Below are the code and all the weights of a small trained network. Each question names an input and a target symbol and asks about switching units off, where a switched-off unit gives its printed mean instead of its output.

import numpy as np


def w(rows, s, z=0):
    codes = np.array(rows[::2]) - 128.0
    scale = np.full(codes.shape[1], s)
    scale[-1] = z or s
    return codes * scale


def norm(h):
    return h / np.sqrt((h * h).mean(-1, keepdims=True) + 1e-5)


def f(y):
    return y / 2 * (1 + np.tanh(0.7978845608 * (y + 0.044715 * y**3)))


def softmax(a):
    e = np.exp(a - a.max(-1, keepdims=True))
    return e / e.sum(-1, keepdims=True)


def log_softmax(a):
    a = a - a.max(-1, keepdims=True)
    return a - np.log(np.exp(a).sum(-1, keepdims=True))


def net(x, mask):
    ids = ['ΓΘΠΨΩαβδεηλξστφ'.index(c) for c in x.split()]
    T = len(ids)
    res = E[ids] + P[:T]
    u = 0
    for l in range(3):
        q, k, v = (norm(res) @ M[l].T for M in (Q, K, V))
        z = softmax(np.where(np.tri(T) > 0, q @ k.T / 3**0.5, -1e9)) @ v
        res = res + np.where(mask[u], z, O[l][:, -1]) @ O[l][:, :-1]
        u += 1
        y = f(norm(res) @ A[l][:, :-1].T + A[l][:, -1])
        res = res + np.where(mask[u : u + 8], y, B[l][:, -1]) @ B[l][:, :-1]
        u += 8
    return log_softmax(norm(res)[-1] @ U[:, :-1].T + U[:, -1])


Q, K, V, O, A, B = {}, {}, {}, {}, {}, {}
E = w([
[142,209,196],'Γ',
[162,127,67],'Θ',
[100,166,101],'Π',
[87,143,86],'Ψ',
[164,125,62],'Ω',
[7,62,59],'α',
[152,125,123],'β',
[103,209,93],'δ',
[166,144,52],'ε',
[182,190,149],'η',
[163,134,60],'λ',
[105,217,91],'ξ',
[111,125,194],'σ',
[97,29,182],'τ',
[162,112,163],'φ',
],0.022)
P = w([
[250,242,167],'0',
[172,253,142],'1',
[150,237,131],'2',
[137,224,123],'3',
[123,213,114],'4',
[105,195,113],'5',
[96,184,110],'6',
[88,171,99],'7',
[84,165,96],'8',
[78,156,92],'9',
[70,150,91],'10',
[68,147,84],'11',
[67,145,89],'12',
],0.0056)
Q[0] = w([
[152,140,127],'0.h0',
[241,214,215],'0.h0',
[3,131,251],'0.h0',
],0.02)
K[0] = w([
[149,133,122],'0.h0',
[243,148,214],'0.h0',
[82,119,252],'0.h0',
],0.026)
V[0] = w([
[51,2,124],'0.h0',
[88,42,126],'0.h0',
[177,203,133],'0.h0',
],0.0054)
O[0] = w([
[140,254,181,253],'0.h0',
[125,217,168,201],'0.h0',
[119,57,97,64],'0.h0',
],0.0049,0.00037)
A[0] = w([
[146,64,148,148],'0.n0',
[218,177,181,30],'0.n1',
[78,41,142,81],'0.n2',
[141,80,201,244],'0.n3',
[254,123,101,139],'0.n4',
[156,201,112,170],'0.n5',
[97,207,152,4],'0.n6',
[79,60,72,240],'0.n7',
],0.022,0.0022)
B[0] = w([
[202,93,222,171],'0.n0',
[6,199,58,163],'0.n1',
[141,51,84,194],'0.n2',
[171,216,246,249],'0.n3',
[10,230,85,181],'0.n4',
[86,129,28,169],'0.n5',
[181,135,57,174],'0.n6',
[153,145,4,169],'0.n7',
],0.023,0.013)
Q[1] = w([
[8,1,165],'1.h0',
[143,54,106],'1.h0',
[30,94,172],'1.h0',
],0.025)
K[1] = w([
[4,115,45],'1.h0',
[93,65,135],'1.h0',
[65,161,66],'1.h0',
],0.031)
V[1] = w([
[214,249,175],'1.h0',
[55,201,142],'1.h0',
[111,169,137],'1.h0',
],0.019)
O[1] = w([
[249,166,131,254],'1.h0',
[153,62,82,133],'1.h0',
[156,107,112,143],'1.h0',
],0.022,0.023)
A[1] = w([
[132,124,131,85],'1.n0',
[126,109,176,145],'1.n1',
[162,3,149,111],'1.n2',
[156,75,96,3],'1.n3',
[140,110,114,48],'1.n4',
[95,180,119,94],'1.n5',
[51,116,128,192],'1.n6',
[135,127,135,58],'1.n7',
],0.036,0.0041)
B[1] = w([
[134,142,127,117],'1.n0',
[127,105,186,238],'1.n1',
[232,254,128,168],'1.n2',
[77,119,187,136],'1.n3',
[107,126,136,115],'1.n4',
[108,61,191,253],'1.n5',
[82,14,39,164],'1.n6',
[146,148,142,130],'1.n7',
],0.036,0.0047)
Q[2] = w([
[122,78,127],'2.h0',
[146,23,18],'2.h0',
[63,249,147],'2.h0',
],0.019)
K[2] = w([
[163,104,93],'2.h0',
[38,7,151],'2.h0',
[242,189,157],'2.h0',
],0.018)
V[2] = w([
[135,7,219],'2.h0',
[164,83,40],'2.h0',
[96,23,166],'2.h0',
],0.017)
O[2] = w([
[126,202,253,65],'2.h0',
[59,81,163,110],'2.h0',
[152,120,236,2],'2.h0',
],0.016,0.0085)
A[2] = w([
[187,64,202,212],'2.n0',
[5,239,160,163],'2.n1',
[120,126,142,3],'2.n2',
[47,195,121,49],'2.n3',
[136,116,106,101],'2.n4',
[207,123,110,128],'2.n5',
[110,146,201,241],'2.n6',
[77,88,108,139],'2.n7',
],0.027,0.0041)
B[2] = w([
[87,110,113,201],'2.n0',
[136,254,115,143],'2.n1',
[118,145,129,120],'2.n2',
[121,162,165,138],'2.n3',
[116,128,127,136],'2.n4',
[99,87,156,249],'2.n5',
[97,143,100,157],'2.n6',
[154,86,179,139],'2.n7',
],0.064,0.018)
U = w([
[46,133,133,95],'Γ',
[127,121,138,72],'Θ',
[123,118,138,90],'Π',
[122,120,135,68],'Ψ',
[128,104,129,118],'Ω',
[251,131,153,84],'α',
[76,142,213,126],'β',
[120,115,130,70],'δ',
[106,121,113,143],'ε',
[128,119,132,91],'η',
[124,102,107,106],'λ',
[130,112,132,149],'ξ',
[181,109,71,130],'σ',
[138,178,139,254],'τ',
[164,122,96,160],'φ',
],0.025,0.0086)

Each question gives the input, a string of symbols that net reads in full, and the target symbol t.
The units are the heads (3 rows each of Q, K, V and O) and the neurons (one row each of A and B). Each row of codes is followed by its name. A weight is (code - 128) times the scale printed after its matrix; where a second scale follows, it is the last column's (O, A, B and U).
mask holds one flag per unit, layer by layer, with each layer's heads first. A switched-off unit (its flag False) gives its mean, the last column of its rows in O or B, instead of its output. The means were averaged over made-up inputs and are rounded, as every weight is.
A unit's drop is (log p(t) with every unit on - log p(t) with that unit switched off) / (log p(t) with every unit on - log p(t) with every unit switched off).
most important unit: the unit with the biggest drop
top k neurons: the k neurons with the biggest drops, biggest first
top k neurons in layer l: the k neurons of layer l with the biggest drops, biggest first
drop of u: that unit's drop, to one decimal
input ε Ψ α σ σ Γ Γ ε σ τ τ τ φ, target τ: most important unit	0.n1
input φ ε σ τ Ω, target τ: top 3 neurons	(0.n7; 0.n4; 0.n1)
input Ω φ τ σ ξ φ τ, target α: top 4 neurons	(1.n2; 0.n2; 0.n4; 0.n6)
input σ Γ τ τ τ ε τ σ ε τ σ τ, target α: top 3 neurons	(1.n2; 0.n0; 0.n4)
input τ τ β ε Γ τ Ψ τ Γ λ, target τ: top 2 neurons in layer 1	(1.n6; 1.n1)
input τ ε Γ Γ τ φ τ Ω τ τ τ τ β, target σ: top 2 neurons	(0.n3; 0.n7)
input τ τ Θ τ Γ, target τ: top 3 neurons	(0.n6; 0.n1; 0.n2)
input φ τ σ τ τ Ψ τ σ τ τ Θ δ, target α: top 4 neurons	(0.n1; 0.n4; 1.n5; 2.n0)
input τ δ τ σ Ψ τ ε τ τ ε τ ξ η, target Γ: top 2 neurons	(0.n3; 1.n6)
input ε σ τ Γ σ ε Ψ ε δ σ τ Ω, target τ: top 2 neurons	(0.n4; 0.n2)
input φ β Ψ, target α: top 2 neurons in layer 1	(1.n5; 1.n2)
input β τ Γ Ω σ σ Γ, target α: top 2 neurons in layer 1	(1.n5; 1.n2)
input τ τ τ τ ε τ η Γ, target τ: top 2 neurons in layer 1	(1.n6; 1.n1)
input τ ε τ τ Π ε, target τ: most important unit	0.n4
input Ω τ η σ τ Γ τ τ ε, target τ: top 2 neurons	(0.n4; 0.n2)
input σ Γ τ τ σ σ ε φ, target τ: top 2 neurons	(0.n3; 0.n4)
input τ ε σ ξ Γ, target σ: top 2 neurons in layer 0	(0.n3; 0.n6)
input τ σ τ Ψ δ η τ Ω Γ σ φ σ β, target σ: top 2 neurons	(0.n4; 0.n7)
input Ψ ε δ δ τ σ, target α: top 2 neurons in layer 0	(0.n3; 0.n6)
input τ σ ε Θ τ ξ σ τ ξ τ Ω ξ, target σ: most important unit	2.n0
input τ τ Ψ, target σ: drop of 0.n7	0.1
input ε τ ε ξ σ Γ τ τ ξ τ Θ, target τ: drop of 0.n2	0.9
